[[133 124 133 103 113 142 131]
 [129 131 126 107 109 138 125]
 [129 132 122 114 108 136 118]] => 129

[[101 106 134 116]
 [144 103 138 129]
 [116 103 133 107]] => 116

[[126 128 134 135]
 [130 128 129 126]
 [129 127 142 155]] => 129

[[138 124 117 114]
 [130 122 121 124]
 [110 136 105 133]] => 110

[[134 121 125 133 129 128]
 [129 131 123 122 136 126]
 [140 142 132 112 130 150]] => 140

[[158 107 130 149 144]
 [150 119 146 154 154]
 [109 126 108 108 107]] => 109

[[127 128 130 131]
 [137 133 122 133]
 [135 128 109 104]] => 135

[[128 129  99 128]
 [129 128 125 130]
 [129 128 132 129]] => 129
---
[[139 138 118 110 128 126 130]
 [133 123 115 126 122 128 129]
 [144 102 119 116 107 138 136]]: 128

[[130 129 126 135 136]
 [132 125 126 133 123]
 [125 115 118 152 126]]: 126

[[ 99 105 124 136 136]
 [133 109 152 114 141]
 [130 148 131 147 136]]: 124

[[142 134 130 127 114]
 [131 138 111 102 134]
 [115 134 129 123 106]]: 130

[[133 127 136 128 136 135 129]
 [144 131 148 131 128 147 132]
 [122 134 121 134 103 122 136]]: 136

[[146 124 112 106 114 127 125]
 [120 129 139 134 137 126 113]
 [121 147 139 145 145 141 107]]: 114
---
[[158 131 153 147 126]
 [141 150 111 112 119]] --> 119

[[108 142 129 130 157 121]
 [108 142 125 138 157 126]] --> 126

[[136 129 132 117 128 105 142]
 [127 141 130 116 128 137 126]] --> 126

[[140 148 136 137 121]
 [132 142 136 133 104]] --> 104

[[129 140 125 149 109 125]
 [140 128 100 127 121 114]] --> 114

[[126 133 149 132 122]
 [120 143 146 119 129]] --> 129
---
[[123 112 123 113]
 [104 113 117 116]
 [133 125 127 106]] Out: 117

[[141 143 108 135 126 112 122]
 [131 126 115 133 108 146 148]
 [108 129 146 152 108 131 119]] Out: 115

[[125 143 133 143 119 121 142]
 [117 143 132 145 126 120 127]
 [131 152 128 151 118 107 147]] Out: 132

[[154 122 122 114 147 151 116]
 [113 137 132 156 106 130 147]
 [105 151 119 127 124 152 141]] Out: 132

[[156 120 116 129 120]
 [104 136 125 129 122]
 [133 144 155 158 112]] Out: 125

[[125 134 105 123 130]
 [127 136 136 126 129]
 [131 112 127 128 124]] Out: 136

[[126 106 155 128 125 121]
 [139 137 110 142 130 133]
 [119 137 121 130 134 118]] Out: 110

[[126 125 130 136]
 [129 142 103 119]
 [125 129 141 110]] Out: 103

[[136 142 128 106]
 [143 121 122 128]
 [125 122 129 128]] Out: 122
---
[104 119 131 117] 119
[124 118 128 148 125 151 141] 118
[106 132 124 154] 132
[121 123 104 140 128 120] 123
[130 147 135 137 133  98 119] 147
[136 112 130 111 149 136] 112
---
[[127 151 142 129 117 155]
 [131 127 126 132 140 128]
 [132 125 137 123 146 126]] -> 129

[150 117 147 155 133 134 135] -> 133

[[152 124 136 133 120 119 139]
 [152 126 136 136 124 119 139]
 [144 123 139 143 119 121 133]] -> 120

[130 146 153 129] -> 146

[[102 134 122 157 135 139 119]
 [101 145 124 149 147 143 132]] -> 135

[113 103 115 130 110] -> 115

[116 117 150 156 146] -> 150
---
[121, 115, 129, 100, 123, 136, 148] yields 100
[146, 101, 102, 126, 118] yields 102
[131, 134, 118, 155, 152, 138, 149] yields 155
[151, 123, 136, 152, 137, 116, 123] yields 152
[139, 150, 125, 132, 138, 128, 99] yields 132
[142, 120, 154, 132, 122] yields 154
[119, 102, 121, 144, 121] yields 121
---
139	153	144	118	136	105	133 result: 153
108	127	127	140	104	101	138 result: 127
128	122	135	129	112	105	126 result: 122
153	111	109	109	115	119	108 result: 111
99	140	151	121 result: 140
139	143	108	131	126	123	106 result: 143
106	153	115	114	154 result: 153
117	126	137	106 result: 126
